[-.04, -.05, .03, -.22, -.06, -.01, .15, .09, -.07, .08, -.04, -.06]  D
[-.29, -.12, .01, -.33, -.51, .86, -.25, .53, -.35, -.20, .03, -.23]  H
[.03, -.12, .01, .86, -.25, .53, -.32, -.35, -.29, -.20, -.51, -.23]  N
[.58, .13, .03, -.04, .20, -.35, .11, .12, -.12, .30, .20, .33]  L
[.04, -.08, .63, .42, -.89, -.13, .51, .42, .68, .88, -.23, -.25]  Q
[-.18, -.01, .11, .31, -.10, .02, .06, -.42, .02, -.26, -.27, .41]  M
[.58, .13, .03, -.04, .20, -.35, .11, .12, -.12, .30, -.37, .33]  J
[.19, -.14, .46, -.18, -.19, .30, .33, -.29, -.72, -.46, .09, -.29]  K
order: [.41, .02, .31, .02, .11, .06, -.01, -.26, -.42, -.10, -.18, -.27]
M
order: [-.20, .03, -.23, -.29, -.12, .01, -.33, -.51, .86, -.25, .53, -.35]
H
present: [-.72, -.46, .09]
yes
at: [-.04, -.05, .03, -.22, -.06, -.01, .15, .09, -.07]
D, 0

[-.44, -.07, .47, .37, .21, .42, -.44] = pas
[.37, .22, -.36, -.24, .04, -.10, .15] = Gan
[-.10, -.33, .30, .60, -.38, -.52, -.22] = Fem
[-.09, .68, -.34, -.54, -.19, .27, -.34] = zuk
[.29, .30, .28, -.07, -.75, -.01, .51] = zag
[.13, -.13, -.85, .43, .06, .17, -.34] = vog
[-.44, -.07, .47, .37, .21, -.36, .61] = Lev
[-.54, .00, -.24, -.09, -.67, -.47, .18] = dop
[.19, .30, .28, -.08, -.43, .06, .36] = seg
[-.07, .37, .21, .47, -.44, .41, -.44] = vad
present: [-.52, -.22]
yes
at: [.37, .21, -.36]
Lev, 3
rest: [.30, .28, -.07]
[-.75, -.01, .51]
order: [-.44, .41, -.44, .47, .21, .37, -.07]
vad
order: [.47, -.44, -.44, .21, .37, .42, -.07]
pas
present: [-.44, -.07]
yes
present: [-.19, -.54, -.34, .68]
no

[.06, .24, -.67, .11, .30] = mev
[-.41, -.20, .18, -.24, .01] = res
[.10, -.06, -.38, .39, .05] = Tet
[-.06, .05, .10, -.38, .40] = pomi
[-.49, .06, -.45, -.25, .03] = pom
present: [-.25, -.45]
no
at: [.06, -.45, -.25, .03]
pom, 1
order: [.40, -.38, .10, .05, -.06]
pomi
present: [-.06, -.38]
yes
order: [.10, -.38, -.06, .05, .40]
pomi
rest: [-.20, .18, -.24]
[.01]
order: [.05, .39, -.38, -.06, .10]
Tet

[.03, .52, -.01, -.13, -.13, -.44, -.62, .02, .41, .35, .34, .36, -.49, .00, .77, .05, .30, -.06, -.23, -.35, .00, .39, .24] = E
[-.44, .24, -.35, -.13, -.13, -.45, -.23, .00, .52, .30, .39, -.49, -.13, .00, .04, .03, .36, .77, -.06, .02, .34, -.01, -.62] = R
[-.49, .00, -.35, .02, .03, -.13, -.23, .01, .52, .30, .39, .77, .34, -.44, -.23, -.62, -.12, -.01, .00, .24, .36, .52, -.45] = Y
at: [.52, -.01, -.13, -.13, -.44, -.62, .02, .41, .35, .34, .36, -.49]
E, 1
order: [-.62, -.49, -.45, -.44, -.35, -.23, -.13, -.13, -.13, -.06, -.01, .00, .00, .02, .03, .04, .24, .30, .34, .36, .39, .52, .77]
R
rest: [-.13, -.13, -.44]
[-.62, .02, .41, .35, .34, .36, -.49, .00, .77, .05, .30, -.06, -.23, -.35, .00, .39, .24]
order: [-.13, -.13, .30, .24, .02, .77, .52, -.49, -.44, .00, -.13, -.35, .00, -.45, .36, .03, .34, .39, -.06, -.23, .04, -.62, -.01]
R
order: [-.62, -.49, -.45, -.44, -.35, -.23, -.23, -.13, -.12, -.01, .00, .00, .01, .02, .03, .24, .30, .34, .36, .39, .52, .52, .77]
Y
rest: [-.23, .00, .52, .30, .39]
[-.49, -.13, .00, .04, .03, .36, .77, -.06, .02, .34, -.01, -.62]

[.44, .21, .07, .31, .05, .06, -.07, .00, -.16, .10, -.74, -.03, .00, .13, -.11, -.10, .07, .26] : foto
[.44, .21, .07, .31, .05, .06, -.07, .00, -.16, .10, -.74, -.03, .00, .37, .09, -.10, .06, .17] : fep
[.15, -.50, -.14, .52, -.13, -.16, .01, -.14, .08, -.02, .01, -.20, .00, .11, -.11, -.11, -.08, -.11] : sel
[-.04, -.29, -.32, .17, -.01, -.04, .02, -.40, -.08, -.25, .46, -.06, .00, .02, .25, .15, -.53, -.07] : kem
[.15, -.50, -.14, .52, -.13, -.16, .01, -.14, .08, -.02, .10, .17, .00, .17, -.11, .07, -.35, .23] : kebav
[.44, .21, .07, .31, .05, .06, -.07, .00, -.16, .10, .00, .01, .11, .42, -.20, .55, -.08, .26] : bobe
present: [.05, -.07, .00, -.16]
no
rest: [-.11, -.10]
[.07, .26]
rest: [-.10, .07]
[.26]
at: [.01, -.20, .00, .11, -.11, -.11, -.08]
sel, 10
order: [-.74, -.16, -.10, -.07, -.03, .00, .00, .05, .06, .06, .07, .09, .10, .17, .21, .31, .37, .44]
fep
rest: [-.25, .46, -.06, .00]
[.02, .25, .15, -.53, -.07]

[.34, .11, .42, -.01, -.77] -> dibak
[.06, .11, -.10, -.24, .10] -> fak
[-.75, -.01, .42, .34, .11] -> Sem
[.42, -.76, .11, -.01, .34] -> Zuzer
present: [-.01, .42, .11, .34]
no
order: [-.01, -.77, .34, .11, .42]
dibak
order: [-.77, -.01, .11, .34, .42]
dibak
order: [.34, -.01, .11, -.75, .42]
Sem
present: [.10, -.10, -.24, .10]
no
order: [.34, -.01, .11, -.76, .42]
Zuzer
at: [-.75, -.01]
Sem, 0

[-.02, .26, .59, -.41, -.57, -.25] : vig
[-.06, .22, -.54, -.64, .32, .09] : tosit
[.37, -.24, -.42, .41, -.39, .15] : kekol
[-.56, .08, -.52, .70, .58, .02] : zezib
[-.54, .66, -.01, -.47, -.51, -.01] : zipo
[-.28, .27, .43, -.38, .43, -.02] : dab
[.55, -.26, .44, -.06, .05, -.08] : dizik
[.43, -.24, -.34, -.25, -.41, .00] : big
[-.58, .34, -.19, -.57, .25, -.12] : Vusu
[-.47, .22, -.52, .70, .57, .02] : losi
at: [.34, -.19]
Vusu, 1
rest: [-.25, -.41]
[.00]
order: [-.54, .66, -.47, -.51, -.01, -.01]
zipo
rest: [-.47, .22, -.52, .70]
[.57, .02]

[.15, -.53, .61, -.05, -.55] -> kip
[.15, -.53, .61, -.75, -.55] -> bipe
[-.53, .62, -.75, -.55, .15] -> Nado
present: [-.75, -.55]
yes
present: [-.53, .61, -.06]
no
rest: [-.53, .61, -.75]
[-.55]
order: [-.75, .15, .61, -.53, -.55]
bipe
order: [-.75, -.55, -.53, .15, .61]
bipe

[-.22, -.13, -.07, -.21, .40, -.09, .38, -.27, -.20, .03, .04, -.06, -.11, -.19, .03, .10, -.17, .11, .18, .05, -.05, -.12, .04, -.13, .05, .06, -.06, -.10] : bemat
[-.24, -.17, .03, .07, -.26, .00, .01, .09, -.17, -.03, .08, -.10, .53, .11, .11, -.19, -.18, -.02, .11, .20, .00, -.11, .14, -.03, -.03, -.10, .06, .10] : vola
[.26, .23, .10, .01, -.08, .23, .20, .09, .74, -.01, -.11, -.10, .20, .27, .02, .18, -.03, .21, .02, -.11, -.04, .19, .11, .02, .02, -.01, -.15, .27] : denob
[.11, .17, -.18, .03, -.02, .01, -.36, -.11, .22, -.17, .22, -.13, -.54, .04, -.06, -.10, .04, -.13, .00, .18, -.04, -.10, .18, .02, -.11, .08, .16, -.11] : fidem
[-.22, -.13, -.07, -.21, .40, -.02, .38, -.27, .30, .03, .04, -.06, -.11, -.19, .03, .10, -.17, .11, .18, .05, -.05, -.12, .04, -.13, .05, .09, -.06, -.10] : Doguv
[.00, .10, .02, -.11, -.01, .74, .11, -.03, .21, .01, .18, -.11, .20, .27, .02, .09, .26, -.05, .23, .31, .23, .02, -.15, .19, -.08, .17, -.01, .02] : butif
order: [.23, -.11, .10, .01, .20, .20, .23, .09, .02, .27, .74, .02, -.10, .21, .26, -.11, .19, -.01, -.01, .11, .02, -.08, .27, .18, -.15, -.04, -.03, .02]
denob
rest: [.17, -.01]
[.02]
present: [-.11, -.19, .03, .10, -.17]
yes
present: [.04, .10, -.17]
no
at: [-.11, .22, -.17, .22, -.13, -.54, .04, -.06, -.10, .04, -.13, .00]
fidem, 7
present: [-.11, -.04, .19]
yes
rest: [-.11, .20, .27]
[.02, .09, .26, -.05, .23, .31, .23, .02, -.15, .19, -.08, .17, -.01, .02]

[.26, .00, .36, .18, .09, -.03, -.69, .25, -.27, .02, -.31, .31, .24, -.51, -.11, -.64, -.13, .22, -.10] -> kas
[.04, -.25, .29, -.27, .10, .03, -.25, .19, .01, -.05, -.10, .01, .04, -.23, -.09, -.45, -.04, .20, .05] -> nik
[-.04, -.31, .23, -.40, .10, .05, -.08, .14, .10, -.06, -.02, -.10, -.04, -.11, -.07, -.34, .00, .17, .09] -> tume
[-.23, -.32, -.04, -.53, .04, .06, .42, -.05, .21, -.07, .19, -.31, -.21, .25, .00, -.35, .00, .17, .09] -> kuvit
[.13, .22, -.03, .34, -.04, -.04, -.18, -.01, -.16, .05, -.09, .19, .12, -.09, .02, .03, -.04, -.04, -.10] -> povo
[-.02, .27, -.28, .32, -.10, -.04, .20, -.18, -.04, .05, .08, .03, -.01, .19, .09, .42, .03, -.19, -.06] -> dal
[-.09, .33, -.46, .38, -.16, -.05, .43, -.30, .00, .06, .17, -.03, -.07, .34, .12, .61, .07, -.30, -.07] -> bovuv
[-.11, .16, -.30, .12, -.09, -.01, .36, -.20, .07, .02, .15, -.10, -.10, .29, .09, .47, .06, -.19, .00] -> refan
[-.23, -.32, -.04, -.53, .04, .06, .42, -.05, .21, -.07, .19, -.31, -.21, .25, .00, .09, .08, .01, .13] -> sata
[.09, -.18, .30, -.16, .09, .02, -.33, .20, -.05, -.03, -.14, .08, .08, -.28, -.09, -.47, -.06, .20, .02] -> Zati
[.19, -.01, .27, .10, .06, -.02, -.46, .19, -.17, .01, -.20, .21, .17, -.34, -.07, -.43, -.09, .16, -.06] -> kezi
[.22, .08, .22, .24, .04, -.03, -.48, .16, -.22, .03, -.21, .27, .20, -.34, -.06, -.36, -.10, .12, -.09] -> musif
present: [-.53, .04]
yes
at: [-.40, .10, .05]
tume, 3

[.65, .21, .61, -.34, .19, -.11, -.18, .25, -.21] : Poz
[.65, .22, .61, .22, .07, .11, -.31, -.21, -.12] : mezo
[.65, .21, .61, -.34, .19, -.12, -.18, .25, .76] : tonu
present: [-.34, .19]
yes
rest: [.19, -.12]
[-.18, .25, .76]
rest: [.61, .22]
[.07, .11, -.31, -.21, -.12]
present: [-.11, -.18, .25, -.21]
yes
rest: [-.11, -.18, .25]
[-.21]
rest: [.22, .61, .22, .07]
[.11, -.31, -.21, -.12]

[-.14, .09, .53, -.04]  Mazap
[.69, .08, .54, -.17]  fetu
[.48, .08, .53, -.31]  bovo
rest: [.08, .53]
[-.31]
order: [.53, .09, -.14, -.04]
Mazap
present: [.54, -.04]
no
rest: [-.14, .09]
[.53, -.04]
at: [.08, .53, -.31]
bovo, 1
present: [.48, .08, .53, -.31]
yes
present: [.53, -.04]
yes

[.53, -.32, .10, -.37, .12] : lobu
[-.39, .04, .04, .46, .00] : Kila
[-.29, .36, .63, -.75, .25] : tam
[-.36, .22, -.49, .41, -.49] : Dif
[.22, -.21, -.38, -.25, -.66] : vazo
[.29, -.34, -.58, .75, -.20] : pirul
[.22, -.09, .34, .10, .52] : zek
at: [.22, -.09, .34]
zek, 0
order: [-.09, .10, .22, .34, .52]
zek

[.14, -.05, -.48, -.24, -.45, -.31, .71, -.44, -.47, .37, -.54, -.13, -.09] -> Mura
[.24, .32, .17, .47, .26, -.40, .20, .27, -.14, .24, .30, -.16, .13] -> gib
[.38, -.24, -.62, -.34, -.75, -.56, .46, -.69, -.49, .45, -.59, .05, -.29] -> mumap
[.03, .43, .11, .56, .38, .00, -.03, .01, .14, -.15, .09, .31, .18] -> Med
[-.09, .05, -.03, .12, .33, .28, .03, .26, -.07, .05, -.04, -.05, -.05] -> kizus
[-.18, .46, .41, .33, .69, .81, .09, .58, .21, -.21, .30, -.50, .53] -> Mak
[.33, .16, -.41, -.05, -.44, .10, .11, -.46, -.27, .19, -.30, -.16, .20] -> fug
[.13, .17, .27, .20, .30, .47, -.40, .25, .26, -.14, .32, -.16, .24] -> Tatog
[-.07, .26, -.05, .12, .04, .33, -.05, -.03, .05, -.09, .05, -.04, .28] -> vatuz
[-.14, .02, -.58, -.22, -.53, -.35, .63, -.53, -.39, .24, -.51, .17, -.08] -> mufur
present: [.02, -.58, -.23]
no
at: [.47, .26, -.40, .20, .27, -.14, .24, .30]
gib, 3
order: [-.15, -.03, .00, .01, .03, .09, .11, .14, .18, .31, .38, .43, .56]
Med
order: [.13, .32, -.40, .27, .20, .30, .26, .25, .24, -.14, .47, -.16, .17]
Tatog
order: [.28, -.04, .05, -.09, .05, -.03, -.05, .33, .04, .12, -.05, .26, -.07]
vatuz
present: [-.34, -.62]
no
order: [-.16, .32, .20, .25, .27, .17, .13, -.14, .30, .24, .47, -.40, .26]
Tatog

[-.10, .11, .05, -.02] -> kadi
[-.10, .11, -.70, -.30] -> niziz
[-.10, .12, .05, -.02] -> laru
order: [-.30, -.70, .11, -.10]
niziz
order: [.11, -.70, -.30, -.10]
niziz
find: [-.10, .11, .05, -.02]
kadi

[-.32, .48, -.26, .03, -.34, .34, -.64, -.53, -.44, -.21, .08, -.29, .09, .35, .64, -.37, -.04, -.10, -.34, -.24, -.76, -.28, .13, .13, .15, .22, -.32] = tigo
[-.69, .68, .04, -.57, .27, .47, .03, -.08, .25, -.65, .43, -.57, -.34, .67, .67, -.45, -.53, -.39, -.79, -.68, .13, -.70, -.40, .50, -.47, .10, -.48] = Miku
[-.77, .48, .14, -.41, .29, .53, -.01, -.05, .29, -.72, .32, -.47, -.08, .66, .09, -.41, -.56, -.36, -.77, -.79, .05, -.70, -.22, .26, -.35, .63, -.53] = dafib
[-.85, .71, -.26, -.26, .07, .45, -.21, -.48, -.02, -.54, .26, -.44, -.06, .61, .64, -.58, -.19, -.30, -.50, -.63, -.33, -.40, -.09, .33, -.11, .24, -.59] = dudub
[.08, -.16, -.22, .48, -.26, -.05, -.19, -.30, -.29, .32, -.28, .32, .46, -.14, -.39, .05, .45, .20, .55, .27, -.44, .48, .50, -.34, .54, .29, .01] = rem
[.50, .45, .20, .32, .55, .08, .05, .32, -.39, -.05, -.44, .29, -.14, -.19, .46, .48, -.30, .54, .48, -.16, -.34, -.29, .27, -.28, -.26, -.22, .00] = madel
[.24, -.13, .12, -.13, .38, -.25, .81, .41, .46, .30, .03, .26, -.20, -.13, -.20, .24, .16, .07, .48, .33, .85, .41, -.17, .10, -.12, -.58, .23] = Bazoz
at: [-.20, .24, .16, .07, .48, .33]
Bazoz, 14
present: [-.64, -.54]
no
order: [.01, .08, -.16, -.22, .48, -.26, -.05, -.19, -.30, -.29, .32, -.28, .32, .46, -.14, -.39, .05, .45, .20, .55, .27, -.44, .48, .50, -.34, .54, .29]
rem
at: [.29, -.72, .32, -.47, -.08, .66]
dafib, 8

[-.45, -.50, .41, -.33, -.42, .57, -.32] -> tum
[.57, -.45, -.33, .41, -.42, -.49, -.32] -> ris
[.30, -.74, -.17, -.26, .28, -.29, -.04] -> gosog
rest: [.30, -.74, -.17, -.26]
[.28, -.29, -.04]
order: [-.50, .41, -.33, -.42, .57, -.32, -.45]
tum
present: [-.33, .41, -.50, -.45]
no

[-.18, -.20, .01, -.07] -> rumeb
[-.14, .40, .34, .37] -> Pozam
[-.35, -.27, .13, .87] -> lukom
[-.18, -.20, .02, -.07] -> Fugo
order: [-.20, -.18, -.07, .02]
Fugo
present: [-.17, -.20, .02, -.07]
no
present: [.40, -.14]
no
rest: [-.20, .02]
[-.07]
rest: [-.14, .40]
[.34, .37]
rest: [-.35, -.27]
[.13, .87]

